Each row has a hidden value; after the row comes its grade, the name of the range that the value falls in. Each part has its own.
186 101 -153 -68 -304 -182 36 -46 -113 223 -35 216 292 164 287 12 -8 113
 -190 217 61 -7 -73 -54 -97 134 17 100 105 202 107 360 352 267 -190 -297
 134
J83
-29 -132 124 -136 -314 -59 -473 -505 44 19 -48 107 109 -16 -90 -75 -13
 -197 -20 -197 -49 165 -53 112 1 259 122 176 103 162 473 72 -77 -11 161
 74 -237
J199
25 145 76 262 56 185 176 252 154 -12 -99 -12 -169 -135 43 -50 -226 314
 16 87 31 -190 -29 -164 29 84 -400 -80 92 322 -261 -114 124 -36 -111 -55
 75
J137
-265 -206 137 -79 -385 -75 -153 -225 -114 62 26 31 -75 37 77 -220 52 -29
 -19 -168 -60 380 -170 20 103 177 55 -271 -30 -3 199 37 -146 -21 260 155
 -80
J330
-44 24 -85 -60 -49 62 290 157 -149 116 169 -191 279 -193 233 132 156
 -221 -149 195 -177 70 -7 1 -2 -23 557 89 -115 -19 393 -7 339 142 76 80
 74
J83
-151 184 -163 41 48 38 14 -24 237 93 65 -274 457 155 2 -112 -62 10 174
 -50 28 15 237 55 -230 -208 130 133 -79 11 -2 152 224 109 -42 -133 -84
J445
39 -31 -16 -105 -461 -87 -90 -37 -112 261 -45 101 -15 61 193 -230 -40
 254 51 56 -234 251 -29 -105 -82 290 -230 -396 -11 155 33 281 -37 80 270
 -82 86
J83
-47 132 135 126 160 134 -158 -238 308 -95 -115 -383 272 -475 -107 31 -3
 -425 -93 -21 -323 -219 298 109 57 -251 312 428 135 166 246 -73 73 -12
 -30 178 -190
J445
-19 -40 81 17 119 82 355 160 -47 -38 52 -329 152 -437 179 -12 50 -223 52
 49 -407 69 181 31 -56 -39 399 -108 -89 -154 272 -91 70 -43 140 222 -169
J191
49 37 112 131 41 244 263 172 138 -82 -63 -164 5 -313 163 91 -82 -182
 -152 115 62 -158 174 -164 112 -53 290 241 169 -36 81 -45 139 150 -132
 44 -40
J445
-78 59 -130 -144 -227 -198 -276 -427 -75 147 44 -60 575 19 89 76 224
 -379 -245 80 -138 98 -47 223 -37 -102 548 410 9 193 551 227 334 188 -46
 -31 -21
J330
-135 -55 -32 18 -44 111 225 121 17 -99 138 84 49 163 21 -118 -50 127 208
 -178 461 133 -103 -99 -137 152 112 -74 -71 -157 43 -99 81 -27 -37 -122
 -234
J330
-78 34 -24 -142 -318 -57 -427 -494 85 125 70 139 257 273 -87 -77 19 -119
 -75 -191 47 104 -60 171 28 33 131 271 48 205 340 167 45 53 -4 -96 -142
J199
-114 22 5 13 39 -53 187 -79 -25 -14 173 19 259 55 112 122 57 -234 -263
 -23 166 -57 -148 116 134 -131 387 339 10 2 254 -72 344 95 -274 -8 -51
J359
-18 -35 145 108 -253 81 177 159 4 -7 -48 233 -355 5 99 -254 -145 351 39
 -90 200 47 -153 -240 97 240 -421 -377 97 71 -308 -20 -127 -65 2 -110
 -36
J191
-165 -91 51 -98 -176 -113 -359 -381 30 73 30 -95 230 -9 -92 -123 5 -118
 109 -183 -228 237 -31 182 -113 162 77 -7 -74 149 401 24 1 -72 265 141
 -181
J199
-124 25 171 244 -83 221 148 247 164 -29 -71 28 -382 -47 17 -181 -250 368
 54 -58 169 -40 -82 -246 128 146 -496 -272 87 189 -377 -148 -67 -63 16 2
 58
J75
-75 60 180 69 90 111 17 -198 112 -82 73 -124 76 -303 -45 82 53 -374 -261
 -86 -208 -176 3 155 276 -201 330 351 80 135 285 -204 83 -79 -125 186
 -149
J199
-5 -6 -113 -125 -161 117 -131 -168 99 36 104 70 266 325 -13 -44 -100 33
 219 -173 277 160 76 41 -223 161 222 183 -32 -38 329 125 75 82 9 -159
 -262
J157
-172 14 164 74 -175 -108 -37 -160 91 51 12 93 -134 82 -24 -327 -101 192
 2 -248 -101 63 -104 42 144 -17 -430 -298 25 122 -265 9 -150 -151 -4 -9
 -95
J83
-252 -73 7 -37 -370 -180 -306 -264 -14 209 11 79 75 357 49 -201 -98 218
 3 -116 -11 315 -191 73 -11 171 -283 -195 -41 236 51 175 46 63 146 -3 88
J137
-1 191 104 203 -110 -115 59 -55 44 83 -49 236 -81 -16 92 -18 -59 129
 -444 98 40 -296 -279 -22 330 -103 -366 136 205 459 -268 -1 262 39 -385
 -143 219
J359
97 74 -84 49 -71 -86 7 -84 41 52 -88 65 345 107 208 134 -99 -44 -187 166
 213 -87 -1 -2 -87 37 158 397 167 171 188 212 405 278 -325 -183 33
J75
137 24 19 87 -78 -136 302 126 -119 55 -45 178 82 -44 321 96 -74 61 -301
 215 114 -117 -164 -87 66 105 -7 106 153 137 14 102 372 192 -326 -136
 126
J359
-14 35 102 155 195 157 460 302 109 -137 60 -90 -94 -187 49 -161 -148 161
 220 -133 31 -73 86 -98 -71 17 -116 -238 -42 -136 -194 -190 -18 -166 -61
 -4 -246
J83
-63 -192 148 17 -364 -23 188 171 -174 71 -49 143 -311 -60 252 -216 -85
 269 7 11 20 273 -179 -231 60 366 -247 -516 29 -15 -92 47 -96 22 200 41
 53
J191
-36 -98 63 63 68 35 310 127 -65 -74 71 -8 82 -46 208 138 -83 -86 -119 42
 184 23 -106 -16 27 102 277 158 30 -64 245 -109 280 102 -174 63 -62
J157
-68 -59 80 -31 80 232 308 183 68 -31 141 -292 0 -180 48 -190 -91 20 376
 -197 -318 194 266 13 -151 46 166 -345 -191 -269 140 -115 -188 -171 294
 178 -326
J359
-135 -121 -82 -105 -284 69 344 283 -174 198 221 51 -37 362 297 -135 -92
 312 143 -27 122 384 -91 -119 -80 224 39 -429 -190 -199 41 115 74 122
 175 -54 63
J199
-148 -161 220 -31 -76 119 -168 -227 112 -38 -44 -305 3 -264 -20 -136 -84
 -216 155 -202 -428 243 215 115 3 76 185 -98 -20 -55 359 -58 -246 -106
 334 348 -281
J137
-251 -174 294 129 -179 9 -21 -25 59 8 -104 -137 -298 -164 84 -234 -171
 105 -7 -126 -228 218 -36 -67 176 133 -312 -377 50 64 -115 -74 -201 -69
 226 280 4
J75
-74 121 -62 108 -58 194 408 363 63 38 109 29 -109 173 99 -276 -129 444
 277 -94 170 63 22 -173 -103 13 -268 -419 -108 -60 -374 -2 -34 -77 -14
 -201 -82
J330
126 19 -8 -54 -30 62 79 -74 -35 20 37 -55 279 -188 159 187 43 -293 -177
 123 -93 -62 57 55 -1 37 501 367 68 61 485 38 274 142 -95 24 -86
J199
-70 -28 35 -166 -332 -274 -247 -466 -99 202 16 -28 351 -23 165 -44 158
 -346 -323 6 -392 158 -19 230 134 -94 334 162 54 119 413 274 123 142 24
 78 -1
J83
-37 -11 105 53 -369 -194 114 -12 -208 204 -101 92 -74 -122 365 -80 54 44
 -427 232 -290 85 -196 -54 281 9 -99 -199 130 248 -58 205 134 163 -63 33
 294
J330
-206 -91 71 48 130 41 -13 -91 257 -129 -17 -325 236 -45 -78 -219 -173
 -53 407 -289 16 184 278 54 -292 22 72 -71 -68 -229 91 -28 -81 -77 146
 107 -397
J445
-57 -25 -121 -59 -404 -11 331 309 -256 282 68 36 -5 184 422 -154 9 327
 -8 206 -83 333 -87 -174 -47 159 -8 -488 -111 -16 -56 270 124 202 154
 -102 242
J330
-68 -32 -53 -95 -13 2 -60 -148 -49 8 108 -187 404 -238 11 125 158 -359
 -26 37 -102 81 -9 101 -130 88 580 279 -87 50 609 -67 293 50 146 115
 -137
J83
-232 -59 190 220 -140 23 103 192 79 46 -112 -116 -271 -166 103 -206 -174
 258 -28 24 -35 86 -95 -218 117 141 -445 -379 54 164 -324 -71 -3 5 152
 125 180
J445
-108 -146 115 63 -267 -57 259 232 -174 80 -9 96 -249 -65 245 -178 -69
 275 -26 49 18 220 -225 -205 58 299 -256 -488 -15 28 -131 -8 25 17 149
 43 117
J191
-223 -66 93 119 247 262 310 254 145 -125 123 -362 -12 -135 -21 -116 -172
 72 380 -198 -93 153 161 4 -151 28 83 -235 -195 -184 68 -279 -54 -174
 202 231 -268
J137
52 188 6 200 -70 16 191 135 151 84 -110 87 -5 142 191 -98 -225 302 -123
 94 121 -171 29 -118 63 -87 -370 6 172 218 -380 174 177 142 -341 -232
 120
J75
-179 22 -32 -179 -511 42 -589 -527 66 216 110 173 137 373 -125 -78 56
 -80 -136 -182 86 197 -155 121 145 85 122 241 24 317 381 161 -3 88 147
 -62 -3
J157
-39 105 -27 122 28 146 314 325 104 29 89 5 -98 88 15 -245 -193 456 331
 -111 84 15 11 -145 -173 128 -402 -406 -120 35 -316 -76 5 -139 53 -146
 -98
J359

Next part:
-223 102 -196 -108 -11 139 -301 20 -283 39 -84 354 271 294 -69 286 -126
 67 -102 -272 249 27 -27 -333 10 119 -32 317 91 -110 214 95 -130 134 -13
 156 206
[34]
-102 76 -242 117 -266 -125 223 -396 -78 103 -311 221 -39 -364 -237 17
 117 11 257 189 -67 -273 -135 15 -433 119 285 -265 -87 -24 209 -119 89
 107 239 270 18
[57]
-19 -26 39 195 429 67 52 173 -121 2 173 363 -379 -122 -146 -11 203 -22
 -232 243 11 -273 -63 69 34 -86 188 -466 -115 -115 22 4 213 -147 340 201
 -103
[41]
-247 220 29 337 27 -117 398 -143 -252 323 -83 379 -167 -265 -231 3 102
 81 49 151 -202 -331 -68 386 -298 -31 383 -516 -2 146 150 -213 238 -119
 376 348 -42
[34]
-15 -83 -252 341 23 -168 368 -205 -20 -71 -113 235 -229 -270 -143 -117
 169 53 109 176 -20 -251 -61 152 -311 -101 271 -400 -157 88 77 -107 154
 -153 236 276 -88
[32]
213 -94 -348 65 88 72 374 -170 100 -370 -300 381 115 -111 -303 294 -9 72
 50 110 281 -167 -153 -65 -376 28 32 -254 -153 142 160 106 106 -240 161
 134 158
[34]
-18 70 -101 15 30 92 77 -300 23 113 -163 237 -193 -278 -139 120 209 -178
 181 131 -51 -384 -191 26 -378 76 48 -394 -173 -56 56 92 178 49 153 151
 -78
[52]
52 -204 -274 100 218 -107 17 -117 -27 35 -84 427 -378 -286 -123 -193 165
 -21 -87 235 -88 -283 -157 22 -328 -64 170 -534 -101 -160 126 -76 336 90
 392 314 -268
[59]
-152 163 377 -408 -200 139 -402 -57 -31 325 142 -150 149 -100 130 -77 -3
 58 272 -14 -32 229 110 -73 531 232 143 575 -49 -175 87 -108 -402 104
 -96 -113 -129
[41]
195 -255 -547 116 238 -25 214 -141 93 -326 -263 395 -278 -84 -12 13 99
 -40 34 11 153 -288 -188 -45 -469 -212 -82 -372 -225 69 7 130 271 -91 94
 199 -123
[32]
-255 273 272 -331 -228 110 -332 -36 -269 381 96 -93 289 80 86 26 -134
 130 104 -154 23 223 38 -136 457 191 220 430 13 -225 272 -150 -416 50 62
 -64 10
[41]
-63 -209 -185 83 132 -165 -19 4 -116 116 134 272 -68 72 122 -358 -102
 208 -138 -194 -23 146 44 110 25 -173 197 -110 -45 -22 184 -211 43 -165
 215 213 -327
[56]
-141 247 58 27 -178 -14 -4 -115 -263 47 -70 -289 -31 -127 24 94 184 89
 242 260 151 -89 -77 -166 373 56 330 240 -46 -226 201 -120 -463 45 143
 -3 225
[59]
-187 414 112 24 -45 101 123 137 -406 -47 -151 -107 202 155 -12 429 3 233
 148 118 312 -21 -35 -91 522 1 222 470 93 25 184 -61 -503 -87 46 -16 480
[57]
-127 284 225 31 386 232 -131 283 -314 49 146 14 -372 26 52 242 272 -69
 -86 261 135 -314 -113 -82 458 -90 119 -49 -72 -230 -22 89 -161 -24 164
 -10 155
[41]
107 -220 -225 150 373 91 88 -58 107 -117 177 259 -351 1 68 -143 138 -156
 -140 -147 53 -225 -102 24 -275 -215 -40 -572 -361 -50 -42 156 241 -334
 109 75 -312
[58]
31 186 -243 -86 40 186 103 15 -211 -293 -364 259 252 123 -219 576 -52
 121 36 92 424 -135 -176 -293 2 86 4 203 38 3 228 134 -191 -9 88 62 474
[41]
-203 259 319 31 171 209 -129 161 -223 115 328 -259 -5 286 271 123 95 11
 54 -195 184 50 72 -14 634 -104 59 318 -127 -51 -26 69 -455 -292 -134
 -155 74
[52]
36 -139 -189 -297 -72 -81 -89 -207 41 195 -256 422 65 -189 -4 -157 -148
 133 152 -51 -121 62 -68 101 -226 57 50 10 8 34 188 -160 171 166 157 211
 -316
[51]
-73 -151 -379 -87 -256 -87 -172 -330 -16 15 -110 60 111 20 113 -178 -51
 21 167 -275 88 80 -34 -252 -196 23 57 150 -154 -141 192 -26 -137 70 -43
 108 -151
[51]
-304 122 251 61 -54 -99 -214 22 -265 375 304 -192 -145 -17 241 -328 107
 115 87 -27 -111 110 123 75 521 -54 347 231 -35 -187 97 -249 -328 -20 97
 64 -198
[59]
-193 381 58 -177 -136 82 13 18 -416 160 -171 -69 276 187 89 281 -155 219
 121 -104 182 64 -98 -76 367 -3 194 335 54 -56 301 -119 -424 -55 112 -42
 267
[57]
-281 76 -9 35 6 -19 -342 116 -398 146 292 -180 43 343 270 -152 -27 151
 -140 -264 187 201 58 -272 540 -102 230 342 -19 -319 234 -117 -469 -73
 70 9 12
[56]
-41 -49 31 -384 86 139 -325 -97 16 330 46 331 21 2 113 -120 -126 -38 5
 -267 -116 59 -53 29 -67 59 -71 -44 -101 -103 113 -4 122 48 60 49 -384
[58]
-264 162 79 404 -77 -186 208 -73 -305 158 158 -167 -168 -125 3 -174 204
 141 83 172 -11 -99 43 105 264 -88 501 -97 -67 -92 163 -252 -268 -178
 259 168 42
[59]
143 -150 -185 -340 44 62 -41 -102 70 21 -81 240 135 66 132 -116 -240 114
 21 -293 57 174 -79 3 -76 -71 -37 -34 -189 1 187 -36 15 -191 72 -24 -299
[42]
27 -155 -386 -147 -168 -127 -43 -301 43 10 -411 409 42 -253 -108 -40 -17
 117 257 95 10 -60 -91 -45 -356 108 56 148 67 37 175 -108 109 307 88 297
 -102
[56]
-152 99 -103 366 192 -148 305 -13 -269 119 -96 316 -360 -214 -115 -27
 200 80 -5 274 -93 -369 -104 249 -140 -161 319 -445 0 48 89 -163 193 -34
 372 344 -24
[51]
-227 127 -12 354 -39 -144 276 -146 -187 189 -63 314 -181 -322 -272 -31
 190 67 88 271 -133 -293 -9 211 -211 51 399 -327 -3 56 115 -186 151 -7
 308 362 13
[42]
15 166 75 359 462 191 338 281 -164 -344 168 -54 -220 200 50 327 227 41
 -52 110 372 -220 -22 57 407 -270 65 -41 -179 134 -107 165 -247 -502 -4
 -55 288
[58]
178 -87 -258 -154 121 83 66 -163 70 -113 -254 338 -162 -240 -139 92 75
 -53 65 178 66 -252 -221 -83 -317 17 17 -337 -183 -97 122 69 194 25 224
 110 -96
[42]
-271 344 113 -35 -126 77 -127 16 -376 154 -181 223 174 -96 -306 383 67
 129 60 298 133 -135 -49 -199 214 285 288 280 206 -159 263 -87 -212 271
 233 210 395
[42]
-173 -164 39 115 -24 -175 -94 -162 13 351 210 313 -212 -297 -62 -473 90
 28 3 20 -295 -11 106 185 -136 55 314 -285 -105 -88 83 -231 220 13 240
 304 -463
[57]
-293 123 105 295 -231 -177 -56 -179 -243 206 146 -168 -156 -306 -134
 -195 306 67 140 354 -36 -109 57 -107 244 151 541 45 -13 -296 197 -244
 -296 110 269 218 63
[56]
148 -80 -252 303 295 -36 303 73 -63 -418 -115 92 -332 -136 -85 112 277
 107 35 410 295 -265 -107 -42 97 -184 178 -111 -98 4 21 12 -90 -164 189
 140 179
[56]
-322 441 162 -69 -152 149 -123 -14 -393 216 -78 -54 186 105 -11 354 34
 70 168 -10 156 -77 -39 -143 334 134 177 404 79 -100 182 -22 -406 92 3
 18 346
[34]
-13 -74 -279 185 -77 -134 262 -258 -46 -19 -193 362 -30 -269 -285 -33 51
 79 39 157 -3 -188 -99 21 -405 57 280 -400 -95 -5 231 -115 184 -55 334
 300 -38
[57]
-5 171 26 111 42 83 251 -161 -42 -10 -80 -7 -218 -257 -90 135 238 -69
 209 245 48 -321 -134 74 -52 -12 190 -255 -214 -21 35 22 -62 -154 141 33
 62
[34]
-185 261 -223 -61 -122 9 -58 -62 -433 35 -356 155 185 87 -95 355 -38 171
 71 85 237 -121 -178 -259 75 72 173 247 170 -145 342 -68 -254 235 210
 174 377
[59]
-232 534 108 -261 -121 169 -2 -153 -438 428 -287 43 46 -57 -4 352 -22
 -10 170 30 -35 -292 -293 3 9 73 179 -122 4 -176 306 -68 -155 132 273 2
 179
[34]
-6 212 -26 -266 16 115 -112 51 -277 -23 -126 -246 46 168 272 168 -29 152
 151 -11 272 54 -148 -184 502 -115 81 400 -44 -180 206 -40 -505 -34 39
 -162 161
[56]
131 -266 -385 166 297 -94 168 -88 64 -150 -37 216 -459 -95 188 -264 154
 -25 27 -19 16 -223 -122 119 -249 -333 12 -397 -258 25 -42 8 203 -171
 111 157 -333
[59]
-7 247 -89 -151 -53 169 169 -86 -186 -88 -387 323 452 79 -286 587 -156
 181 102 34 308 -46 -144 -105 -42 185 33 188 118 129 298 45 -151 -38 137
 95 411
[52]
-228 356 -63 -92 -213 26 -47 -114 -389 132 -153 -391 50 188 365 128 20
 102 327 -168 185 -21 -114 -129 390 -145 137 464 -56 -115 173 -72 -585
 10 -95 -114 206
[59]

-38 -197 7 -59 4 -3 -81 -84 31 63 -239 -19 -28 182 190 19 178 15 196 -17
 -18 -104 -21 -27 -32 -40 -77 81 329 33 229 -188 11 -119 -79 93 43
J889
-99 31 -191 -229 98 35 -84 -126 -89 -4 -75 -231 217 -266 -66 -124 122
 -57 -353 -107 116 143 -131 -110 114 173 -77 -54 -103 57 33 94 213 155
 -129 -308 123
J508
-196 459 260 54 -20 -118 -148 -66 38 -270 429 -600 380 -183 -402 -396
 107 -71 -234 -126 -56 300 -133 -81 130 84 -137 122 -478 -200 -173 291 9
 325 -233 -129 92
J678
287 292 -320 192 63 251 -172 85 -206 28 -157 -80 180 -98 308 37 81 19
 -255 -2 -12 134 -320 80 -43 34 -191 -135 145 21 6 37 -28 84 -128 -243
 -13
J333
21 93 42 171 28 -101 74 -178 183 -94 166 73 11 -118 21 8 -131 -81 -85
 111 95 130 -39 154 84 -53 121 -62 40 -15 -61 -192 -57 -141 128 -16 -114
J279
1 -43 57 137 96 -162 49 -145 166 -87 253 -13 -5 -156 -6 65 -267 -195
 -113 70 228 107 5 184 114 -29 120 -136 -24 106 -161 -241 7 -110 173
 -102 -45
J889
-111 -25 72 -13 5 3 -116 -50 -14 -30 -162 -213 76 146 24 -144 216 -18
 102 -9 -98 -28 -39 -119 -17 80 -173 109 165 -32 116 -35 24 -3 -164 63
 64
J781
-10 218 -74 80 142 46 -157 -252 -73 -12 185 -96 127 -235 -131 -15 -141
 -19 -401 71 180 228 -81 150 127 41 170 -231 -215 180 -261 54 166 105 26
 -209 33
J279
6 -68 256 10 -23 42 -40 26 86 -56 63 -89 -43 246 41 -7 26 17 309 126 14
 -94 95 72 -16 -134 -23 104 131 12 -58 -187 -63 -167 -48 224 47
J172
28 -17 240 -3 -37 28 -66 -50 64 -22 121 -4 -11 167 24 30 -8 38 191 109
 98 -128 63 120 11 -129 81 40 21 64 -124 -187 1 -160 -27 102 52
J781
-24 33 -227 -47 29 25 -96 -217 -62 84 -220 -23 127 -123 132 -19 174 21
 -233 -106 32 76 -182 -39 39 86 -19 -36 137 28 217 -20 107 47 -92 -194
 14
J781
212 -72 134 -21 107 344 -408 357 -403 49 -95 -396 21 439 178 93 23 37
 264 13 79 -313 -23 60 -156 -23 -274 -101 57 301 -346 -27 45 32 -294 -5
 311
J172
6 85 -17 -91 19 -21 -230 -127 37 49 -21 16 215 -109 107 -103 229 57 -100
 40 41 57 -144 25 70 -90 -19 18 66 52 91 -11 197 75 -100 -128 74
J867
-138 -82 98 -302 41 49 -140 -127 -68 72 105 -185 173 -81 -118 -81 99 -9
 -138 -4 210 12 85 -32 113 9 45 35 -153 200 -104 -1 334 103 -126 -147
 230
J867
-79 -237 353 -268 37 124 -66 167 -10 -115 12 -284 -75 319 -144 -64 10 -7
 388 154 81 -280 205 -67 2 29 -106 80 -32 83 -260 -125 27 -189 -138 206
 204
J867
-7 12 105 -116 30 90 -46 -126 -6 4 224 -144 39 -42 -113 67 -122 10 -73
 14 241 61 61 146 102 -87 164 -44 -186 126 -177 -66 90 -12 -11 -39 111
J333
-61 404 261 -26 -119 296 -28 162 -388 -68 423 -695 370 76 -247 -230 93
 -37 -248 -191 63 119 86 -104 -35 105 -200 220 -482 57 -373 226 136 328
 -413 -199 300
J279
-105 -267 109 -330 -11 -51 13 -24 76 23 -12 -86 73 2 29 -33 120 -78 94
 -35 179 -133 78 -69 70 -8 -45 125 54 81 64 -194 178 -82 -75 -87 163
J508
9 149 -162 -70 161 19 -130 -190 30 -43 55 12 155 -336 -58 -69 -31 -13
 -371 132 148 213 -140 82 159 48 93 -206 -112 103 -144 40 190 53 41 -237
 9
J508
9 -29 10 -68 -43 93 -80 -60 -83 90 -75 -95 92 108 152 12 169 47 33 -80
 44 -38 -30 5 -28 -66 -46 100 140 64 124 -98 72 1 -149 -30 102
J889
237 565 -161 142 -18 13 76 100 -123 -223 548 -377 435 -555 -55 -57 -236
 -194 -677 -294 284 278 -374 143 122 113 -68 -155 -594 -90 -328 129 -61
 263 -96 -700 23
J867
-51 -51 64 -120 97 -1 -220 -89 -7 -26 -24 -155 63 8 -58 -49 43 3 0 38 99
 -47 -54 16 71 27 -6 -84 -36 102 -88 -18 114 3 -76 -51 114
J678
-44 -41 -172 -127 -24 -14 -73 -250 32 123 -237 96 124 -103 176 -25 260
 58 -133 -65 29 34 -138 -46 51 5 16 53 215 9 321 -85 150 -10 -74 -129 12
J678
-22 -7 -55 -26 7 -14 -35 -167 49 15 -100 12 59 -48 80 -17 93 -1 -65 2 47
 17 -86 6 48 24 19 -1 117 4 116 -108 47 -68 -29 -66 -7
J781
281 -70 -38 123 104 295 -402 372 -332 59 -364 -224 12 445 424 68 173 33
 316 55 -98 -299 -166 7 -216 -4 -415 -81 395 188 -86 -89 -46 -34 -271 27
 176
J172
26 -29 -109 -136 -24 167 -29 -126 -155 109 -143 -60 49 37 108 81 97 79
 -104 -116 115 -64 -52 5 -7 30 44 -1 55 93 78 -72 76 -34 -131 -125 93
J279
139 301 -130 18 -49 255 -43 -83 -180 33 4 -91 154 -45 93 21 99 155 -224
 -80 33 108 -159 79 -15 -44 41 -11 -62 -12 -2 62 -17 55 -164 -135 27
J889
55 214 38 -21 9 -33 -159 -230 154 -16 158 157 160 -193 13 -49 71 117
 -138 144 97 126 -131 173 130 -179 192 -60 -70 9 -32 -31 113 -17 29 -72
 -30
J867
84 1 -114 163 120 -22 -135 -19 -10 -53 -128 -90 15 7 171 23 -25 -85 -27
 10 9 20 -177 63 -10 48 -118 -142 200 45 13 -116 -71 -51 -7 -79 -28
J889
-33 -255 151 -223 15 253 -84 106 -182 42 -206 -273 -104 403 31 50 96 70
 329 2 37 -259 149 -73 -84 24 -117 86 145 129 -51 -112 7 -135 -209 189
 210
J172
-66 -93 82 -286 0 89 -147 -29 -38 25 -113 -144 98 86 -1 -80 221 82 94 -3
 50 -113 -3 -78 31 -8 -62 86 30 46 47 -19 142 -13 -181 -6 166
J867
47 -22 91 -48 -14 -4 -41 -183 179 28 126 122 -10 -25 50 98 -41 51 73 109
 170 37 4 200 100 -210 201 0 43 37 17 -192 29 -142 82 69 -10
J333
-28 32 -74 112 122 -184 -94 -280 199 -56 34 106 38 -229 14 -13 -84 -85
 -180 112 108 147 -138 129 140 5 126 -177 64 40 6 -132 54 -72 149 -107
 -102
J781
64 -23 20 73 97 7 -203 19 -108 9 70 -203 85 34 102 45 -64 -99 -53 -50
 148 -28 -83 100 0 -9 -75 -114 15 187 -143 -99 71 50 -68 -159 123
J889
32 -245 346 -64 68 61 -44 245 15 -170 159 -387 -154 321 -102 86 -252
 -146 417 59 183 -261 144 79 -6 4 -117 -21 -75 83 -342 -217 -155 -207
 -40 162 159
J333
5 -116 90 53 61 -154 80 -59 219 -122 209 -90 -37 -101 -14 72 -244 -208
 36 32 221 49 -1 145 116 -28 46 -61 -10 8 -84 -254 -77 -149 147 -41 -30
J333
-110 -109 51 -149 53 3 -119 -172 -38 73 67 -184 74 -15 -50 14 19 -28 -74
 -75 182 45 45 40 78 -34 70 1 -40 166 -4 -64 179 63 -67 -70 154
J172
-133 -217 102 -109 -3 -112 -38 -104 78 12 -82 -123 25 86 41 -37 105 -94
 122 -59 74 -105 25 -64 35 39 -66 95 146 40 134 -184 74 -78 -61 -4 84
J781
384 240 -27 193 54 461 -322 458 -456 -18 -129 -347 114 356 317 46 75 69
 122 39 -68 -190 -192 59 -216 11 -390 -97 108 141 -317 45 -104 48 -332
 -75 179
J172
-13 -32 55 -70 11 58 -21 -163 -35 76 143 -32 53 -28 15 74 -54 -8 -108 1
 218 29 68 119 61 -78 150 -20 -44 179 -93 -141 151 -30 -10 -85 96
J889
-124 267 -376 22 36 25 -97 -361 -93 71 -257 -113 270 -295 46 -179 314 52
 -504 -169 -109 353 -280 -133 70 165 -53 3 95 -81 354 184 139 237 -155
 -253 -41
J279
-46 -151 355 -214 -41 6 30 111 161 -127 118 -98 -15 195 -61 -81 55 -15
 361 164 74 -197 155 -6 32 -93 -49 160 11 -21 -143 -206 -1 -220 -62 174
 106
J508
